Here is a tiny trained network, its code and every weight. The questions are about switching its units off for an input and a class, where a switched-off unit gives its printed mean instead of its output.

import numpy as np


def w(rows, s, z=0):
    codes = np.array(rows[::2]) - 128.0
    scale = np.full(codes.shape[1], s)
    scale[-1] = z or s
    return codes * scale


def f(y):
    return np.maximum(y, 0)


def log_softmax(a):
    a = a - a.max(-1, keepdims=True)
    return a - np.log(np.exp(a).sum(-1, keepdims=True))


def net(x, mask):
    res = np.array(x, float).reshape(1, 8) / 4 @ E
    y = f(res @ A[0][:, :-1].T + A[0][:, -1])
    res = res + np.where(mask, y, B[0][:, -1]) @ B[0][:, :-1]
    return log_softmax(res[-1] @ U[:, :-1].T + U[:, -1])


A, B = {}, {}
E = w([
[127,127,126,131,130],'x0',
[125,125,124,131,134],'x1',
[96,23,251,23,191],'x2',
[207,255,170,89,241],'x3',
[124,131,127,125,128],'x4',
[57,172,249,255,119],'x5',
[136,126,132,129,124],'x6',
[129,126,128,132,131],'x7',
],0.0079)
A[0] = w([
[153,205,40,198,90,142],'n1',
[81,173,189,185,103,36],'n2',
[96,156,218,208,99,76],'n3',
[141,203,43,176,80,152],'n4',
[117,34,223,48,194,137],'n5',
[175,128,1,57,110,45],'n6',
[99,38,105,177,83,110],'n7',
[198,220,177,103,250,93],'n8',
[205,232,167,128,212,89],'n9',
[70,23,123,169,27,94],'n10',
[185,157,160,128,146,11],'n11',
[108,38,108,151,25,82],'n12',
[77,95,196,49,160,131],'n13',
[108,159,203,188,164,77],'n14',
[86,157,220,212,100,72],'n15',
[129,50,225,78,150,126],'n16',
[147,223,43,196,55,143],'n17',
[75,168,216,220,84,64],'n18',
[210,63,54,20,121,1],'n19',
],0.0077,0.0022)
B[0] = w([
[108,69,235,214,90,242],'n1',
[190,112,79,129,164,189],'n2',
[188,113,64,105,247,208],'n3',
[121,56,238,199,103,233],'n4',
[137,81,229,216,89,236],'n5',
[235,63,88,105,226,229],'n6',
[36,202,73,56,61,203],'n7',
[39,237,82,68,20,238],'n8',
[2,208,77,57,31,227],'n9',
[28,210,79,19,71,234],'n10',
[116,171,116,118,110,154],'n11',
[104,210,66,81,60,217],'n12',
[125,98,189,239,105,202],'n13',
[187,125,59,80,198,192],'n14',
[248,102,65,87,214,213],'n15',
[107,76,226,190,86,211],'n16',
[78,56,210,239,97,254],'n17',
[210,104,77,89,218,220],'n18',
[212,58,90,96,212,229],'n19',
],0.0061,0.0093)
U = w([
[114,70,226,240,94,255],'0',
[43,207,59,60,63,101],'1',
[248,81,49,101,220,21],'2',
],0.011,0.00081)

Each question gives the input, the list of numbers given to net, and the class t.
The units are the neurons (one row each of A and B). Each row of codes is followed by its name. A weight is (code - 128) times the scale printed after its matrix; where a second scale follows, it is the last column's (A, B and U).
mask holds one flag per neuron, in row order. A switched-off neuron (its flag False) gives its mean, the last column of its row in B, instead of its output. The means were averaged over made-up inputs and are rounded, as every weight is.
A unit's drop is (log p(t) with every unit on - log p(t) with that unit switched off) / (log p(t) with every unit on - log p(t) with every unit switched off).
unit that matters most: the unit with the biggest drop
k most important neurons: the k neurons with the biggest drops, biggest first
drop when u is switched off: that unit's drop, to one decimal
input [-3,-8,6,-3,2,-5,-4,-3], class 0: unit that matters most	n5
input [4,7,6,-8,5,-8,1,6], class 1: 2 most important neurons	(n10 n7)
input [-4,0,7,8,-5,-1,1,6], class 1: 2 most important neurons	(n8 n9)
input [2,-1,5,6,3,1,7,3], class 1: 2 most important neurons	(n8 n9)
input [7,-5,7,-8,-5,1,4,6], class 1: 2 most important neurons	(n10 n7)
input [5,-3,0,5,6,-4,5,-4], class 1: 2 most important neurons	(n8 n9)
input [8,-7,3,3,8,4,-7,6], class 2: 2 most important neurons	(n17 n1)
input [5,7,3,6,7,-6,3,7], class 1: 2 most important neurons	(n8 n9)
input [-8,-7,7,7,2,-2,3,6], class 0: 2 most important neurons	(n5 n13)
input [0,-3,5,-6,-4,7,4,6], class 2: 3 most important neurons	(n15 n18 n3)
input [3,2,6,6,4,-3,-5,-3], class 0: 4 most important neurons	(n5 n13 n10 n16)
input [1,6,-3,2,-4,-3,-7,4], class 0: 3 most important neurons	(n15 n18 n3)
input [4,-1,-4,-3,-1,-2,-3,-5], class 0: drop when n9 is switched off	0.1
input [8,8,2,6,1,7,-7,-2], class 2: unit that matters most	n15
input [5,-5,4,4,0,5,7,-6], class 2: drop when n6 is switched off	-0.1
input [4,6,-7,6,5,-7,7,-7], class 0: drop when n1 is switched off	0.4
